Where the symbols take the nodes:
at | β α ψ ω κ χ
x195 | x128 x296 x231 x262 x98 x306
x36 | x123 x401 x217 x56 x431 x857
x277 | x861 x803 x606 x422 x146 x753
x123 | x554 x588 x431 x684 x600 x56
x389 | x176 x616 x702 x649 x242 x314
x453 | x332 x306 x65 x98 x244 x231
x469 | x53 x658 x921 x804 x758 x318
x401 | x588 x477 x439 x542 x949 x372
x681 | x37 x119 x139 x665 x760 x44
x35 | x387 x240 x660 x255 x605 x413
x934 | x251 x58 x413 x944 x255 x240
x329 | x481 x37 x754 x254 x16 x759
x321 | x847 x569 x517 x365 x21 x198
x131 | x616 x946 x873 x361 x835 x347
x589 | x139 x303 x522 x584 x486 x17
x7 | x406 x530 x361 x587 x390 x379
x702 | x242 x835 x944 x389 x982 x495
x231 | x98 x773 x174 x195 x453 x674
x796 | x174 x470 x422 x907 x569 x54
x56 | x684 x542 x36 x621 x123 x949
x982 | x946 x314 x251 x242 x819 x702
x16 | x217 x179 x695 x481 x119 x329
x221 | x754 x139 x82 x311 x926 x281
x82 | x926 x486 x332 x221 x836 x128
x616 | x999 x379 x835 x390 x185 x361
x37 | x574 x63 x760 x599 x179 x665
x296 | x589 x836 x773 x17 x522 x590
x261 | x314 x347 x58 x835 x495 x873
x861 | x651 x54 x146 x569 x198 x422
x314 | x649 x361 x495 x185 x389 x835
x530 | x517 x277 x910 x228 x831 x155
x134 | x44 x754 x17 x199 x584 x303
x242 | x910 x185 x982 x176 x946 x389
x587 | x803 x228 x7 x963 x406 x831
x999 | x277 x587 x185 x753 x606 x390
x176 | x530 x999 x242 x155 x910 x649
x439 | x949 x682 x254 x401 x857 x574
x431 | x600 x949 x63 x123 x710 x36
x199 | x626 x329 x134 x119 x44 x695
x926 | x695 x943 x836 x754 x303 x221
x522 | x486 x624 x306 x589 x262 x296
x379 | x587 x155 x766 x831 x7 x910
x567 | x796 x21 x753 x54 x422 x803
x804 | x240 x818 x469 x452 x53 x799
x470 | x746 x667 x394 x353 x252 x847
x365 | x634 x174 x321 x667 x847 x651
x306 | x262 x590 x674 x522 x195 x773
x240 | x944 x67 x53 x366 x934 x452
x605 | x498 x934 x327 x387 x818 x35
x185 | x606 x7 x314 x999 x649 x616
x799 | x452 x605 x318 x340 x804 x658
x311 | x329 x681 x221 x759 x754 x943
x406 | x567 x517 x390 x803 x753 x587
x574 | x401 x710 x179 x372 x439 x599
x146 | x198 x567 x155 x861 x228 x277
x649 | x155 x390 x389 x606 x176 x185
x486 | x943 x134 x262 x139 x281 x589
x466 | x296 x332 x353 x590 x773 x59
x963 | x394 x198 x587 x21 x803 x517
x674 | x195 x466 x907 x306 x231 x746
x803 | x54 x321 x406 x394 x567 x963
x58 | x495 x349 x452 x261 x366 x67
x281 | x311 x584 x128 x943 x221 x486
x695 | x119 x759 x303 x16 x199 x754
x651 | x667 x907 x198 x65 x365 x569
x758 | x413 x799 x542 x53 x618 x469
x569 | x65 x252 x861 x174 x651 x796
x98 | x82 x522 x453 x128 x332 x195
x910 | x831 x606 x946 x530 x379 x176
x477 | x469 x684 x682 x318 x921 x600
x626 | x49 x481 x44 x63 x665 x119
x682 | x921 x123 x599 x477 x372 x710
x818 | x67 x255 x658 x498 x340 x605
x584 | x681 x695 x589 x44 x139 x134
x599 | x372 x431 x37 x682 x574 x49
x217 | x431 x439 x119 x36 x63 x481
x624 | x134 x221 x590 x303 x17 x836
x349 | x131 x982 x498 x347 x873 x609
x361 | x390 x910 x131 x7 x616 x766
x621 | x327 x758 x56 x660 x684 x588
x17 | x584 x926 x296 x134 x589 x624
x766 | x7 x176 x347 x379 x361 x946
x907 | x231 x353 x796 x674 x174 x252
x481 | x36 x574 x16 x857 x217 x254
x366 | x702 x873 x240 x495 x944 x58
x753 | x422 x963 x999 x567 x277 x406
x303 | x199 x311 x624 x695 x134 x926
x667 | x59 x231 x365 x244 x634 x65
x836 | x303 x281 x440 x926 x624 x82
x54 | x907 x847 x567 x252 x796 x394
x198 | x365 x796 x228 x651 x321 x861
x517 | x21 x861 x831 x321 x963 x228
x835 | x185 x766 x261 x616 x314 x131
x944 | x982 x261 x934 x702 x251 x366
x252 | x674 x634 x54 x746 x907 x470
x606 | x146 x406 x649 x277 x155 x999
x600 | x318 x621 x710 x554 x477 x123
x254 | x857 x599 x329 x439 x481 x179
x759 | x254 x665 x311 x179 x329 x760
x179 | x439 x49 x759 x574 x254 x37
x262 | x281 x17 x195 x486 x128 x522
x255 | x609 x366 x35 x251 x387 x934
x119 | x63 x254 x199 x217 x626 x16
x332 | x836 x262 x244 x82 x440 x98
x228 | x321 x422 x530 x198 x517 x146
x251 | x819 x495 x255 x982 x609 x944
x946 | x379 x649 x819 x910 x766 x242
x495 | x389 x131 x366 x314 x702 x261
x372 | x542 x600 x574 x921 x401 x682
x665 | x599 x217 x681 x49 x37 x626
x658 | x340 x35 x554 x818 x799 x327
x609 | x347 x702 x387 x819 x349 x251
x773 | x522 x440 x746 x296 x306 x466
x59 | x590 x98 x634 x440 x466 x244
x244 | x440 x195 x667 x332 x59 x453
x413 | x255 x452 x618 x934 x35 x53
x44 | x665 x16 x584 x626 x681 x199
x943 | x759 x44 x281 x760 x311 x139
x327 | x818 x413 x684 x605 x658 x660
x387 | x349 x944 x605 x609 x498 x255
x746 | x306 x59 x252 x773 x674 x353
x21 | x470 x651 x963 x847 x394 x321
x155 | x228 x753 x176 x146 x530 x606
x390 | x753 x831 x616 x406 x999 x7
x760 | x179 x626 x943 x37 x759 x681
x873 | x835 x819 x67 x131 x261 x349
x618 | x35 x804 x588 x413 x660 x758
x440 | x624 x128 x59 x836 x590 x332
x588 | x660 x469 x949 x618 x621 x542
x949 | x621 x921 x857 x588 x56 x401
x684 | x658 x618 x123 x327 x554 x621
x394 | x252 x365 x803 x470 x54 x21
x139 | x760 x199 x486 x681 x943 x584
x754 | x16 x760 x926 x329 x695 x311
x318 | x804 x327 x477 x799 x469 x554
x921 | x758 x554 x372 x469 x542 x477
x340 | x58 x387 x799 x67 x452 x818
x819 | x766 x389 x609 x946 x347 x982
x710 | x477 x56 x49 x600 x682 x431
x422 | x569 x394 x277 x796 x861 x567
x53 | x934 x340 x758 x240 x413 x804
x347 | x361 x242 x349 x766 x131 x819
x65 | x244 x674 x651 x453 x667 x174
x498 | x873 x251 x818 x349 x67 x387
x128 | x221 x589 x98 x281 x82 x262
x63 | x710 x857 x626 x431 x49 x217
x452 | x366 x498 x804 x58 x240 x340
x660 | x605 x53 x621 x35 x327 x618
x49 | x682 x36 x665 x710 x599 x63
x857 | x56 x372 x481 x949 x36 x439
x847 | x353 x65 x21 x634 x470 x365
x542 | x618 x318 x401 x758 x588 x921
x353 | x773 x244 x470 x466 x746 x634
x590 | x17 x82 x466 x624 x296 x440
x554 | x799 x660 x600 x658 x318 x684
x634 | x466 x453 x847 x59 x353 x667
x67 | x261 x609 x340 x873 x58 x498
x831 | x963 x146 x379 x517 x587 x530
x174 | x453 x746 x569 x231 x65 x907

The rows follow the links: the fewer symbols apart two nodes are, the more alike their rows tend to be.

Each row is also shifted at random along 8 hidden directions that mean nothing.

Known rows, each with its node:
  90   -88  -182  -175   514   126  -226   200   199   161  -151   -53    55    84    11   100  -170    -8  -117   211   -26   -64  -263    56 | x665
  67   -65   746  -227  -160  -198  -176  -154   176   577   203   -64    15     6    43  -202  -332     5  -130   139  -185   242    36    15 | x63
  49  -169  -235    51  -272   160    37   -88  -120   174   -52    99   120    65   -53  -130  -186   -34  -137   -81  -241    63   264   153 | x332
  25  -172    77    44   -63   -97  -152    48    13  -539   170  -262    67   221   139  -542    62   113  -117    15  -116  -170  -322   156 | x926
 117   -77  -329  -477  -214   -17  -111    99    99   263   118  -468   -66    97    -1    82  -193    43  -166    60  -121   190   159   132 | x44
  76  -223   267   105   -15   -16  -118   -81   -28  -133   -29   197   118   191    49  -672  -163   -69  -136    23  -201  -182  -353   130 | x624
 118  -105   151  -392  -312  -153  -127   -48    94   612   179  -181    36    69    70   135    -3   141  -181    65  -355   125   149   161 | x681
  45  -117  -629  -255  -149   -69   120  -214  -246   464    62    45    52  -152   136   204   588   200   -24  -155  -437  -119    80   104 | x365
 -93   112   623   148  -209  -317   102  -199   -22  -604   264   310  -179   -96   227   276   574  -328   128   -72  -835   -76   360   -42 | x702
-418   160   401   235    15   -59    54    53    85  -145    98  -455    21     2   -49   -21    11   302   292     6  -490    82  -322  -144 | x251
 185    -6   380    81   226    28   119   -92  -172  -604  -125   133   -46  -145   -32  -138   105  -299    -5  -113   288  -175   114  -104 | x146
  37    16  -335   314   447   253  -215   302   231  -425  -110    27   145    96   -73   147  -303   136   -91   176   593    23    25     6 | x49
   1    28  -366  -112   -65   -68  -143  -132   212   714    61   449    15   -39   -33  -167  -382   100   -49   149  -119   256   -69   -59 | x372
 166  -114  -170  -152   -94   119   126   -47  -240    78   -71   -96   -28   -64    40   216   184  -209  -109  -137   241   -47   379   122 | x174
  56   -74   631   500   103   197  -173   -60   210    74   -72   528   310     4  -132   123  -526    13  -179   145  -194   200   499    28 | x179
  -5  -159  -115   573   117   213     3   -25  -165  -191  -192   321   351    90   -94  -477   -36   330   -42   -90   448  -271  -319    61 | x353
 190   226  -165  -595   209     6   145   324    -6   309  -327  -109  -355     2   -81   693   203  -406    87    21   660  -172  -108   -80 | x347
 100   -92   423   110  -513    42   -33   166   -43   102    78  -431   198   234   -89    19  -146   319  -184   -63   718    33   212   204 | x589
  40  -134  -162   -97   332    54    46   133  -245  -189   -46  -481    29    -6   201   269   708   111    -6   -87   286  -377  -217   149 | x252
-331   221    91   493  -482   -80   120   -14    49  -188   203   -19   133   -24  -106   260   119   497   211  -100  -263   166   245   -97 | x349
-100    57   339    34  -253  -294  -112   -72   137   -82   405  -126  -122    19   209  -119    66    29    21    79   141   187    61   -11 | x542
  68    41   -46    14    81   106   144  -107  -133   -33  -185    20    73  -162  -234  -274  -218    95    52  -119   209    -3   -87  -178 | x277
 290   210   -85  -678  -170  -129   188   137   -80  -211  -103  -302  -468   -38  -131    15   -99  -504    34   -93   830     7    29  -160 | x361
 157  -202   505   -72   241   -96  -207   -33    84  -329    52   150    -5   128   204  -259    56  -316  -181   122  -468  -182  -118   146 | x695
 -25    16    31   190   318     1  -180    95   187  -445   133    75   -57    11   162   150     9  -154   -32   161   119    61   144     7 | x401
 -87   -59   865   493   490   386   119   -77  -134  -192  -322  -112   299  -201  -247    54  -306     5    63   -65  -139     7   195  -129 | x567
-227    81    44   383   167   238   -96    91   225   346   -38     8   184   -45  -142   343  -455   236    51   148    36   338   248   -68 | x477
 272  -128  -270  -213  -404  -108   -54   109   -87   245    22    83    28   249    71  -113   202   101  -218   -46   690  -228  -123   238 | x836
  21   155   370    77    77   -92    58   -27    58   -55  -233   518   -98    55  -187  -588  -355  -198   142    25   310  -137  -584  -235 | x982
 294   134    66  -398  -101   -18   210    -2  -132   -30  -151    51  -237  -163  -123   390    81  -402   -21  -126   427    -5   425  -108 | x390
 -66    -8   410    17   128  -201  -161   -69   162   -57   280    34   -90   -36   278   176   219  -142   -14   150  -290    83   129    34 | x56
-178   149   177   539  -171  -198    44  -151    50  -180    34   764   149    11   -39  -261   204   303   182   -42  -316  -180  -321  -140 | x495
 168   -46  -125   240   103   -15  -209    -1   189   139    -1   755   181    40    61   209    25    98  -183   148    73   -58   181    85 | x217
 -74   134   122  -163    73   -57   -29   197   116   302    65  -206  -210    22   139   630   182  -177    69   123   379    90   144    23 | x660
 -36   -50   513   382   176   -24  -216  -124   220  -262   117   349   124    14    17  -469  -451   -33   -70   163  -144   152   -21   -61 | x857
 128   -58   -36   349   450   259  -217   323   187  -554  -155   104   184   150   -29   275  -148    29  -172   157   490  -118   139   101 | x119
  -8    85    52    16  -217  -140  -121   116   152  -168   320  -308   -93    40   112   179   -13    98   -49    75   603   227   286    24 | x949
  96    -1   -93  -157   216   216   164  -132  -142   -62  -253   -55   -49  -216  -237  -236  -410  -263    23  -100   -50   112   107  -178 | x517
 -25    92  -525  -260   284  -162  -109   202   131  -472   164  -165  -386    71   289    52   280  -348    72   141   382   -62  -263   -10 | x469
-168   178    44  -377   -49    60   202     0     0   149   -58  -544  -208  -180  -181   377  -179  -162   197   -59  -694   288   243  -176 | x314
 -24    45   327    95   323   -50  -122     0   173   221   -67   486  -101    23   100   -34  -139  -327    37   191   161   -10  -209   -58 | x318
-147   146  -634   -93   198   107    37    68   133    33  -136   279  -249   -34   -36   150  -243  -397   148    99  -323   160    -2  -120 | x452
  51  -148  -241  -302   185   165   110  -147  -200   185  -161  -216   -64  -120   -41  -307  -177  -258   -16   -83  -257    28   -80   -16 | x470
-136   206   403    72  -455  -242   111    -8    23  -421   228  -228  -171    39   -37  -214   -32    19   166   -80   180   114   -14  -132 | x873
 -75    78    73   189   192   -87  -137   155   158   371    59   225    65    42   168   548   371   220    27   157   397   -92   -89    49 | x588
 161  -204   333   684  -403    -4    30  -331  -205  -491    80   944   252    43    83  -433    98  -130  -192  -160   -25  -156   458   152 | x453
 -77  -173  -779    61   541   453     2   274  -106   -71  -317  -301   152    59    20   535   218    27   -36     9  -300  -197    23   201 | x195
-140  -118   274   316  -216    22    86  -234  -204   186    71  -198   320   -73   -69  -424    32   536    35  -167  -111   -10  -145     3 | x847

Complete each set of four: the symbols that take the first to the second take the third to the fourth, perhaps in another order.
Answer with the node's name.
-127   170  -118    -2   -29  -119    55    34    69   -86   -24   194  -160    36   -27  -131    -3   -78   178    18   -54   -40  -326  -136
to -268   149   224   315   865   432    74   276   109  -457  -495  -165    21   -53  -273   234  -386  -210   268    99  -316   -59  -291  -234
as   53  -211   284   -55  -146    91    12  -109  -120   218   -31   -47    66    62    44   -77   -73  -193  -131   -46  -432     6   208   178
to x624

 129   -69   159    56   264     6  -233   109   191  -150    -6   127    71   108    37  -154  -199    -3  -148   169   261   -48  -138    44
to -193   125   188    97  -149   -44     5    23   118   128   207   -98  -115   -57   121   621   111  -111    87    63  -203   275   515    12
as -202   110   201   197   -50   -66   -46   -14   153  -103   133    23  -109    32     6  -278  -333   -93   128    90    79   224  -106  -118
to x389

  83  -146   122   330  -319    -4    54  -133  -223   149    22   280   265    47    37  -108   298   296  -107  -151   353  -199    83   154
to   236   -124  -1036   -587   -170     70     70    131   -197     69    -41   -280   -241     84    115    166    234   -300   -158    -94    323    -83    159    213
as   80  -139    33   401   -70   361    90    47  -173   364  -241   304   329     1   -79   758   170    82  -150   -99   120   -70   692   229
to x440

 -56  -117    47   316  -174   186    83   -15  -204  -416    41  -411   169    20   -69  -265  -110   176   -39  -158   308    39   191    71
to    5  -171   168   253  -482  -136    -9   -98  -181  -198   253   -97   188   145   152  -267   376   322  -109  -142    83  -164    36   219
as -248   136   223   251   149     9    85   -90    48    57  -146   240   112   -87  -170  -109   -84   197   236    -8  -686   -35  -336  -208
to x176

  87   -84  -547  -139    40   396   186  -111  -189   919  -366   219   149  -211  -235   501  -221   -58   -72  -102  -226   162   511    30
to  205  -166  -482  -495  -369   -42     6   -93  -110   572   -42    67   -94   130    -5  -439  -206  -158  -170   -49    14     5  -155   144
as -208    79   482   168   139  -146   -85    87   125  -173   223  -208   -99    29   231   280   284   -42   115   114    16    20   -26     6
to x609

 190    58  -167   -29  -160  -174   103   -40  -188  -175    -1    67    37   -47   -52  -328   324   321     9  -167   870  -275  -330   -86
to  117  -152   402  -283  -287    31   146  -207  -242   499     6  -235   -33  -106    14    52   -17  -248  -104  -136  -126   121   413   104
as   21   171  -475   156     8    37    70    39    86    18  -171   909  -146   -13   -10   454    81  -376    70    48   -24   -33   259   -60
to x361

-104   149    15   -13  -424  -274    51  -164    75   308   163   485  -160     4    48  -107    24   -83   118     1  -226   109   -34   -81
to  105   223   258  -171  -299  -150   156    77   -37   349  -103    76   -76    -9  -168   255   121   123    85   -84   632   -80   -71  -115
as  103  -197   327  -124  -312  -198    38  -217  -239    88   173   -73     4    41   196  -395   334   -44  -100  -133   -26  -172   -98   159
to x17

-206   129     2   -45   156  -220    24     1    54  -521    68   -89  -212    33    66  -496   128   -68   249    20  -371  -149  -689  -174
to -156   206    55   406   -66    54    87   107    71  -618   -29   177   -56    30  -120    48  -150   -79   162   -22   158    56   124  -138
as   48  -130   -36   151  -172   107  -121   -67   103  -304    76    92   129    90   -71  -302  -459   -32  -173    32  -446   190   313    85
to x139

-160   210  -217   115  -172    64   171    22    -9    52   -79   -93    85  -113  -262   223   -57   368   185  -112  -175   106    69  -178
to    0    93   441   -70  -106  -149   134  -150   -99   334   -54   -13    96  -133  -147  -137   113   317   114  -114   -27   -93  -275  -161
as  255  -171   294    -3  -180    95   -57    -7   -26   212  -162   365    81   181   -72  -249  -335  -255  -234    11   273   -68   101   159
to x943

 -16  -154   -38   618   157   444   -13   171   -70  -152  -276   205   391   116  -117   402   -52   158  -123   -27    73  -127   366   201
to  -72   -97   346   431  -436    -1  -102   120    11   243   196  -229   467   169    34   558   408   818  -140   -42   -14   -74   311   280
as -153   175   203   -13  -651  -110   236  -192  -109   483   184  -378   164  -224  -224   393   121   628   137  -222  -406   283   459  -117
to x963

 189    78   376   -32    19  -303    98  -137  -124    76   -46   646     4  -115   124   333   820    20    37   -89   -62  -440  -112   -36
to  -32   -67  -451  -192  -208    17   130  -151  -216   -10    90  -496     4  -110   -68  -461   -60   227    32  -176    31    95  -105   -40
as -258   229  -102   357  -493  -187    32   152    71  -616   360  -343   -75   117    37   -22   137   356   175   -62   567   127    35   -54
to x616

 -68   -14   313  -200   466   -79  -179    39   189   194    70  -151  -145   -23   198   100    -2  -240    25   223  -221    58  -214   -14
to -215    61  -356    78    87  -195   -81   -75   129  -305   274   200  -182   -26   279    11   291  -138   129    98  -569    51   -64   -24
as -153   -33   -60    27  -134  -382  -208  -216   164  -787   593  -185  -164     0   314  -762    25    25    19    81  -527   182  -174   -45
to x318

-231    87  -110    80   435    78   -93   197   175  -319    33  -314  -161    21   100   117   -89  -159   145   162    49    97  -183   -70
to -245   200  -248   200  -223   -78    47    73    99   301    24   150    37    53   -90    95    19   367   198    13    88    49  -257   -97
as  139   -65   440  -100  -303   -60   151  -116  -265  -491   183  -530  -107   -90    46  -173    97  -190   -67  -205   465    63   412    23
to x59

  48  -156  -191  -217     2    75    39   115  -194  -101    -8  -593   -44    97    93   -87   197   -20   -65   -84   311  -142  -140   166
to -133  -189     7   -13    84   196   -25    64   -77   307  -105  -510   192   115   -52  -162  -134   248   -22   -10  -325   -35  -281   139
as   -6    92    76  -117  -106  -300   -45   -64    92  -184   221   319  -341    39   254  -119   176  -445    58    81    69    12   -59   -30
to x934

-414    93   374   182   -35  -303   -81   -42   125   347   256  -197    62    69   152  -245   289   519   262    87  -345   -50  -746   -69
to -153   161   424    17    -3   -71    26   159    90   -95    63  -247  -204    51    55   265    17  -213   143    66   258    85    18   -54
as   20   133   -36    28   -43   -45    14   -50   129   368  -145   771  -174    33   -62  -156  -360  -398    65   101   225    81  -109  -122
to x934

 -13   193  -142    54   -40    44   107    68    65  -565   -92   258  -279     2  -116   -44  -312  -506   115    -5   135   119   186  -159
to    3   225   529  -176  -332  -176   153    89   -16   481   -33  -143   -72     0  -123   392   168   158   126   -63   429   -22   -37   -91
as  215    29   -53  -418   198   125   171  -274   -79    85  -363   361  -229  -221  -330  -723  -826  -655    23   -55  -203   168   -92  -306
to x517

